Here is a tiny trained network, its code and every weight. The questions are about switching its units off for an input and a class, where a switched-off unit gives its printed mean instead of its output.

import numpy as np


def w(rows, s, z=0):
    codes = np.array(rows[::2]) - 128.0
    scale = np.full(codes.shape[1], s)
    scale[-1] = z or s
    return codes * scale


def norm(h):
    return h / np.sqrt((h * h).mean(-1, keepdims=True) + 1e-5)


def f(y):
    return np.maximum(y, 0)


def log_softmax(a):
    a = a - a.max(-1, keepdims=True)
    return a - np.log(np.exp(a).sum(-1, keepdims=True))


def net(x, mask):
    res = np.array(x, float).reshape(1, 6) / 4 @ E
    u = 0
    for l in range(3):
        y = f(norm(res) @ A[l][:, :-1].T + A[l][:, -1])
        res = res + np.where(mask[u : u + 8], y, B[l][:, -1]) @ B[l][:, :-1]
        u += 8
    return log_softmax(norm(res)[-1] @ U[:, :-1].T + U[:, -1])


A, B = {}, {}
E = w([
[149,106,125,129,122,124,125,123,144,129,131,110],'x0',
[253,123,154,57,137,161,80,172,59,188,150,234],'x1',
[77,101,185,197,202,90,55,131,179,215,129,153],'x2',
[133,123,142,140,130,132,138,128,118,126,128,129],'x3',
[89,66,89,165,220,163,195,167,178,133,148,242],'x4',
[124,120,107,126,123,146,89,146,134,117,139,107],'x5',
],0.0058)
A[0] = w([
[87,61,24,191,235,119,222,166,136,90,194,141,92],'L0N1',
[177,213,115,112,148,63,73,75,120,64,159,114,153],'L0N2',
[218,100,104,145,178,133,124,131,117,69,211,242,58],'L0N3',
[98,5,67,122,153,183,136,155,139,103,104,253,2],'L0N4',
[99,153,209,68,85,54,95,152,173,137,158,116,37],'L0N5',
[210,143,193,105,179,103,80,147,122,190,162,172,58],'L0N6',
[87,89,57,35,181,44,134,111,202,66,200,193,68],'L0N7',
[127,117,146,218,169,155,120,91,134,143,43,108,196],'L0N8',
],0.0044,0.0022)
B[0] = w([
[197,178,57,218,106,200,125,61,204,213,89,38,253],'L0N1',
[142,120,138,80,159,115,196,179,131,174,135,82,182],'L0N2',
[100,127,132,19,89,78,139,198,127,148,109,191,210],'L0N3',
[124,18,158,57,135,25,142,121,134,81,118,107,221],'L0N4',
[117,128,94,175,215,115,103,80,74,73,155,167,154],'L0N5',
[165,163,101,96,254,108,113,100,115,96,98,81,212],'L0N6',
[121,162,205,98,99,156,159,139,81,148,108,132,181],'L0N7',
[36,151,166,42,98,144,119,200,94,167,127,77,188],'L0N8',
],0.0058,0.0056)
A[1] = w([
[3,37,96,135,103,184,137,41,126,151,58,93,9],'L1N1',
[122,190,171,148,75,151,127,149,143,194,153,67,69],'L1N2',
[145,55,104,47,152,78,161,101,36,248,105,136,196],'L1N3',
[15,146,136,255,68,47,78,57,85,70,185,114,46],'L1N4',
[35,157,186,72,69,24,102,88,108,71,155,71,97],'L1N5',
[102,117,128,178,170,147,180,29,96,60,127,20,143],'L1N6',
[108,122,201,142,179,83,59,103,166,190,123,123,121],'L1N7',
[204,157,169,74,150,125,58,91,42,178,168,139,127],'L1N8',
],0.0049,0.0012)
B[1] = w([
[94,181,135,162,176,142,137,164,147,172,115,54,209],'L1N1',
[105,141,152,80,213,17,163,131,203,152,116,239,176],'L1N2',
[99,134,63,215,55,144,118,155,130,2,166,114,254],'L1N3',
[246,63,127,134,46,36,187,47,38,196,212,218,173],'L1N4',
[129,53,16,121,173,172,114,180,146,5,90,206,193],'L1N5',
[176,79,204,43,79,185,88,217,124,96,141,226,216],'L1N6',
[52,93,88,239,182,90,50,106,102,172,38,124,204],'L1N7',
[122,180,120,158,134,172,108,51,93,195,135,65,230],'L1N8',
],0.0059,0.0064)
A[2] = w([
[105,184,108,74,82,226,208,106,151,135,105,101,46],'L2N1',
[139,239,128,71,6,176,171,159,88,86,215,70,106],'L2N2',
[77,24,106,130,155,81,115,144,85,139,137,188,4],'L2N3',
[182,162,125,157,110,254,160,98,136,135,93,129,74],'L2N4',
[129,169,154,114,158,98,156,170,153,38,177,147,60],'L2N5',
[90,32,117,119,177,135,99,187,143,104,111,192,128],'L2N6',
[154,100,143,42,119,166,217,186,165,66,141,131,175],'L2N7',
[141,71,95,145,104,116,185,131,132,114,130,102,128],'L2N8',
],0.007,0.0035)
B[2] = w([
[159,106,174,190,176,99,38,29,34,82,149,85,190],'L2N1',
[132,49,155,125,120,93,232,144,255,172,195,113,241],'L2N2',
[175,120,191,139,43,60,115,64,131,102,205,93,180],'L2N3',
[208,145,107,145,168,64,110,74,42,152,137,55,170],'L2N4',
[153,138,138,116,204,176,168,179,159,90,118,121,158],'L2N5',
[179,65,206,90,43,93,203,81,120,72,153,191,216],'L2N6',
[39,247,69,124,128,218,30,185,60,129,43,176,255],'L2N7',
[136,163,150,105,180,128,74,129,99,169,160,142,178],'L2N8',
],0.0075,0.0088)
U = w([
[82,175,96,11,78,221,118,249,98,67,107,215,192],'0',
[142,207,94,156,183,176,23,83,61,149,96,67,251],'1',
[160,68,192,115,69,32,100,68,104,84,162,197,113],'2',
[48,110,152,172,140,127,165,142,225,218,102,108,31],'3',
[194,139,100,75,113,130,221,143,152,166,248,45,74],'4',
],0.011,0.0012)

Each question gives the input, the list of numbers given to net, and the class t.
The units are the neurons (one row each of A and B). Each row of codes is followed by its name. A weight is (code - 128) times the scale printed after its matrix; where a second scale follows, it is the last column's (A, B and U).
mask holds one flag per neuron, layer by layer. A switched-off neuron (its flag False) gives its mean, the last column of its row in B, instead of its output. The means were averaged over made-up inputs and are rounded, as every weight is.
A unit's drop is (log p(t) with every unit on - log p(t) with that unit switched off) / (log p(t) with every unit on - log p(t) with every unit switched off).
The circuit of an input: a set's keep is (log p(t) with only the set's units on - log p(t) with every unit switched off) / (log p(t) with every unit on - log p(t) with every unit switched off). Starting from the 12 units with the biggest drops (on a tie, the unit counted first), units are removed one at a time, each time the one whose removal leaves the highest keep (on an exact tie, the one counted first), for as long as the keep stays at least 0.8.
units of the circuit, in order: the units of the circuit, biggest drop first
most important unit: the unit with the biggest drop
k most important neurons: the k neurons with the biggest drops, biggest first
k most important neurons of layer l: the k neurons of layer l with the biggest drops, biggest first
drop when u is switched off: that unit's drop, to one decimal
input [7,0,3,1,1,-4], class 3: most important neuron => L0N8
input [-3,-5,0,8,-6,2], class 0: units of the circuit, in order => L1N6, L1N5
input [-1,-1,-8,3,8,-3], class 1: units of the circuit, in order => L0N1, L2N1
input [-4,0,-6,-3,-6,-4], class 0: units of the circuit, in order => L0N1, L1N5
input [7,-6,-8,5,3,4], class 1: units of the circuit, in order => L2N7, L2N1
input [-1,5,-1,-6,-6,2], class 4: 2 most important neurons => L2N2, L2N7
input [-5,6,-6,-7,0,-6], class 4: 4 most important neurons => L2N2, L1N8, L1N6, L1N5
input [6,3,3,8,0,-4], class 1: 3 most important neurons => L1N8, L0N6, L2N2
input [-3,-7,-1,-7,2,4], class 1: 2 most important neurons => L0N1, L2N1
input [5,-7,2,4,-5,-6], class 2: 2 most important neurons => L1N4, L2N3
input [3,-5,7,8,0,-8], class 2: 3 most important neurons of layer 1 => L1N4, L1N8, L1N5
input [2,-5,0,-2,-1,6], class 0: 2 most important neurons => L1N7, L2N7
input [-2,1,-1,-4,-7,-8], class 4: 3 most important neurons => L1N8, L0N4, L2N2
input [-6,7,-7,2,-2,4], class 4: units of the circuit, in order => L2N2
input [8,6,-2,2,-1,0], class 4: 2 most important neurons => L1N8, L2N2
input [4,6,0,3,-6,-3], class 4: 2 most important neurons => L2N7, L2N2
input [-6,-8,0,-1,-3,5], class 0: drop when L1N7 is switched off => 0.6
input [-7,6,8,6,3,6], class 2: drop when L1N7 is switched off => 0.0
input [-5,-2,-8,0,-6,-3], class 0: drop when L2N7 is switched off => 0.8
input [7,-1,-3,-3,-1,-7], class 0: most important unit => L0N1
